Below are the code and all the weights of a small trained network. Each question names an input and a target symbol and asks about switching units off, where a switched-off unit gives its printed mean instead of its output.

import numpy as np


def w(rows, s, z=0):
    codes = np.array(rows[::2]) - 128.0
    scale = np.full(codes.shape[1], s)
    scale[-1] = z or s
    return codes * scale


def softmax(a):
    e = np.exp(a - a.max(-1, keepdims=True))
    return e / e.sum(-1, keepdims=True)


def log_softmax(a):
    a = a - a.max(-1, keepdims=True)
    return a - np.log(np.exp(a).sum(-1, keepdims=True))


def net(x, mask):
    ids = ['ΞΣΦζημπ'.index(c) for c in x.split()]
    T = len(ids)
    res = E[ids] + P[:T]
    u = 0
    for l in range(3):
        r = res
        for j in range(3):
            rows = slice(2 * j, 2 * j + 2)
            q, k, v = (r @ M[l][rows].T for M in (Q, K, V))
            z = softmax(np.where(np.tri(T) > 0, q @ k.T / 2**0.5, -1e9)) @ v
            o = O[l][rows]
            res = res + np.where(mask[u + j], z, o[:, -1]) @ o[:, :-1]
        u += 3
    return log_softmax(res[-1] @ U[:, :-1].T + U[:, -1])


Q, K, V, O = {}, {}, {}, {}
E = w([
[133,104,25,12,128,118,123],'Ξ',
[136,45,63,63,187,115,60],'Σ',
[145,60,145,183,58,174,151],'Φ',
[175,88,62,96,54,173,93],'ζ',
[121,2,102,184,82,107,212],'η',
[53,144,118,187,185,25,48],'μ',
[232,155,133,134,212,102,230],'π',
],0.0095)
P = w([
[151,106,227,54,119,145,98],'0',
[126,113,80,105,134,2,144],'1',
[129,114,90,137,164,42,157],'2',
[125,95,90,172,164,103,168],'3',
[153,130,39,197,71,179,149],'4',
[160,140,17,180,114,159,109],'5',
],0.0099)
Q[0] = w([
[117,148,216,86,128,140,89],'L0H1',
[143,1,93,116,154,74,150],'L0H1',
[131,102,140,122,109,106,172],'L0H2',
[195,172,217,81,106,165,177],'L0H2',
[136,160,199,140,106,205,151],'L0H3',
[129,154,168,189,182,114,121],'L0H3',
],0.0081)
K[0] = w([
[200,35,81,99,129,203,223],'L0H1',
[85,254,204,115,111,170,90],'L0H1',
[118,174,143,97,121,156,91],'L0H2',
[120,72,195,114,126,183,110],'L0H2',
[186,85,110,23,64,200,168],'L0H3',
[130,144,54,100,140,119,95],'L0H3',
],0.0063)
V[0] = w([
[32,245,101,254,160,115,82],'L0H1',
[57,92,89,157,235,40,101],'L0H1',
[76,160,214,93,154,142,23],'L0H2',
[141,116,130,91,90,185,70],'L0H2',
[42,178,161,226,117,70,109],'L0H3',
[142,131,1,146,144,92,147],'L0H3',
],0.0065)
O[0] = w([
[98,155,169,179,205,191,73,78],'L0H1',
[125,98,133,135,228,121,112,254],'L0H1',
[144,126,193,115,163,176,99,78],'L0H2',
[162,102,166,100,70,188,140,78],'L0H2',
[105,117,140,243,177,115,100,136],'L0H3',
[133,153,2,135,153,104,167,199],'L0H3',
],0.0087,0.0054)
Q[1] = w([
[198,74,70,101,199,16,184],'L1H1',
[98,141,253,116,130,100,100],'L1H1',
[32,131,208,145,193,90,126],'L1H2',
[90,200,139,165,141,204,104],'L1H2',
[86,114,199,229,230,104,89],'L1H3',
[150,142,218,215,155,236,154],'L1H3',
],0.0058)
K[1] = w([
[208,190,133,126,174,160,169],'L1H1',
[108,93,209,68,141,64,17],'L1H1',
[118,115,228,113,141,89,83],'L1H2',
[2,198,121,217,228,22,64],'L1H2',
[106,229,137,59,165,178,74],'L1H3',
[53,107,144,75,156,76,78],'L1H3',
],0.0066)
V[1] = w([
[127,100,197,52,161,66,91],'L1H1',
[20,22,57,144,79,155,82],'L1H1',
[167,149,83,77,47,170,254],'L1H2',
[208,170,136,52,66,126,137],'L1H2',
[115,186,127,43,141,95,77],'L1H3',
[65,143,95,65,202,62,82],'L1H3',
],0.0068)
O[1] = w([
[72,51,114,93,126,238,246,174],'L1H1',
[84,39,158,43,178,51,20,65],'L1H1',
[120,157,236,78,126,98,115,203],'L1H2',
[159,178,211,114,75,146,121,253],'L1H2',
[28,216,121,3,136,245,147,172],'L1H3',
[97,129,106,6,235,184,185,192],'L1H3',
],0.0059,0.0051)
Q[2] = w([
[209,105,45,203,146,55,107],'L2H1',
[68,127,97,145,254,248,102],'L2H1',
[123,88,62,208,59,149,179],'L2H2',
[211,43,49,116,68,66,109],'L2H2',
[180,58,39,242,222,124,114],'L2H3',
[220,164,117,106,6,84,109],'L2H3',
],0.0049)
K[2] = w([
[65,123,87,180,161,89,16],'L2H1',
[114,115,111,49,59,117,66],'L2H1',
[222,237,115,108,220,140,181],'L2H2',
[203,154,64,198,194,61,118],'L2H2',
[16,151,62,205,106,123,61],'L2H3',
[216,3,141,152,137,71,243],'L2H3',
],0.0052)
V[2] = w([
[82,130,92,8,73,183,108],'L2H1',
[255,215,103,163,77,117,220],'L2H1',
[76,57,154,187,41,66,40],'L2H2',
[185,132,144,142,164,195,177],'L2H2',
[185,130,155,182,96,62,158],'L2H3',
[66,124,31,165,153,7,195],'L2H3',
],0.0057)
O[2] = w([
[113,186,136,118,134,133,2,182],'L2H1',
[112,180,91,210,37,178,198,184],'L2H1',
[21,40,121,170,127,65,94,1],'L2H2',
[222,145,131,129,139,140,230,172],'L2H2',
[166,133,182,119,165,57,218,106],'L2H3',
[15,200,216,61,31,98,194,167],'L2H3',
],0.0057,0.0072)
U = w([
[122,203,195,57,146,120,87,2],'Ξ',
[198,13,52,106,203,185,139,137],'Σ',
[190,57,103,253,152,114,86,180],'Φ',
[173,162,73,204,109,121,15,193],'ζ',
[139,59,199,67,135,28,171,121],'η',
[22,109,139,61,96,136,146,116],'μ',
[130,197,99,153,60,164,205,145],'π',
],0.0053,0.0029)

Each question gives the input, a string of symbols that net reads in full, and the target symbol t.
The units are the heads (2 rows each of Q, K, V and O). Each row of codes is followed by its name. A weight is (code - 128) times the scale printed after its matrix; where a second scale follows, it is the last column's (O and U).
mask holds one flag per head, layer by layer. A switched-off head (its flag False) gives its mean, the last column of its rows in O, instead of its output. The means were averaged over made-up inputs and are rounded, as every weight is.
A unit's drop is (log p(t) with every unit on - log p(t) with that unit switched off) / (log p(t) with every unit on - log p(t) with every unit switched off).
The circuit of an input: a set's keep is (log p(t) with only the set's units on - log p(t) with every unit switched off) / (log p(t) with every unit on - log p(t) with every unit switched off). Starting from all 9 units, units are removed one at a time, each time the one whose removal leaves the highest keep (on an exact tie, the one counted first), for as long as the keep stays at least 0.8.
units of the circuit, in order: the units of the circuit, biggest drop first
unit that matters most: the unit with the biggest drop
heads that matter: for each layer, one digit per head in row order, 1 if its drop is at least 0.15 and else 0, layers parted by /
input Ξ μ π, target ζ: unit that matters most -> L2H3
input Φ π π π μ μ, target π: units of the circuit, in order -> (L2H3 L1H1 L2H1)
input π π ζ, target π: units of the circuit, in order -> (L2H1 L1H1)
input μ π η, target Σ: heads that matter -> 100 / 000 / 100
input Ξ η ζ Ξ, target η: units of the circuit, in order -> (L1H3 L0H1 L1H2 L2H3)
input Σ π ζ, target π: heads that matter -> 100 / 100 / 100
input Φ Φ μ η, target η: heads that matter -> 001 / 101 / 001
input ζ μ ζ ζ Φ, target Σ: units of the circuit, in order -> (L1H2 L0H1 L2H1 L1H1)
input ζ Φ η, target η: heads that matter -> 100 / 101 / 000
input Σ μ η, target Ξ: heads that matter -> 101 / 001 / 100
input Σ ζ π μ, target Ξ: units of the circuit, in order -> (L1H3 L2H1 L0H3 L2H3)
input μ η Ξ, target Σ: heads that matter -> 110 / 001 / 000
input μ Ξ π η, target Σ: heads that matter -> 100 / 001 / 100
input η ζ ζ, target η: units of the circuit, in order -> (L1H3 L1H1 L0H1 L2H3)
input ζ Ξ μ, target Φ: unit that matters most -> L1H2
input Φ π μ, target η: units of the circuit, in order -> (L2H3 L1H3 L2H1 L0H2)
input Ξ η μ η, target ζ: heads that matter -> 111 / 011 / 101
input μ Φ π π, target Σ: units of the circuit, in order -> (L2H1 L0H1 L1H2)
input Φ Ξ ζ η η ζ, target η: heads that matter -> 000 / 101 / 001
input ζ π μ Ξ, target Φ: unit that matters most -> L1H2
input μ μ μ μ μ, target Σ: units of the circuit, in order -> (L1H3 L1H2)
input Σ μ Σ ζ, target Ξ: units of the circuit, in order -> (L1H3 L2H1 L0H1 L2H3)
input π μ Ξ, target π: heads that matter -> 000 / 100 / 100
input Ξ Φ ζ, target ζ: heads that matter -> 111 / 110 / 101
input Φ ζ π, target π: units of the circuit, in order -> (L2H1 L0H1)
input π π Ξ, target π: units of the circuit, in order -> (L2H1 L1H1)
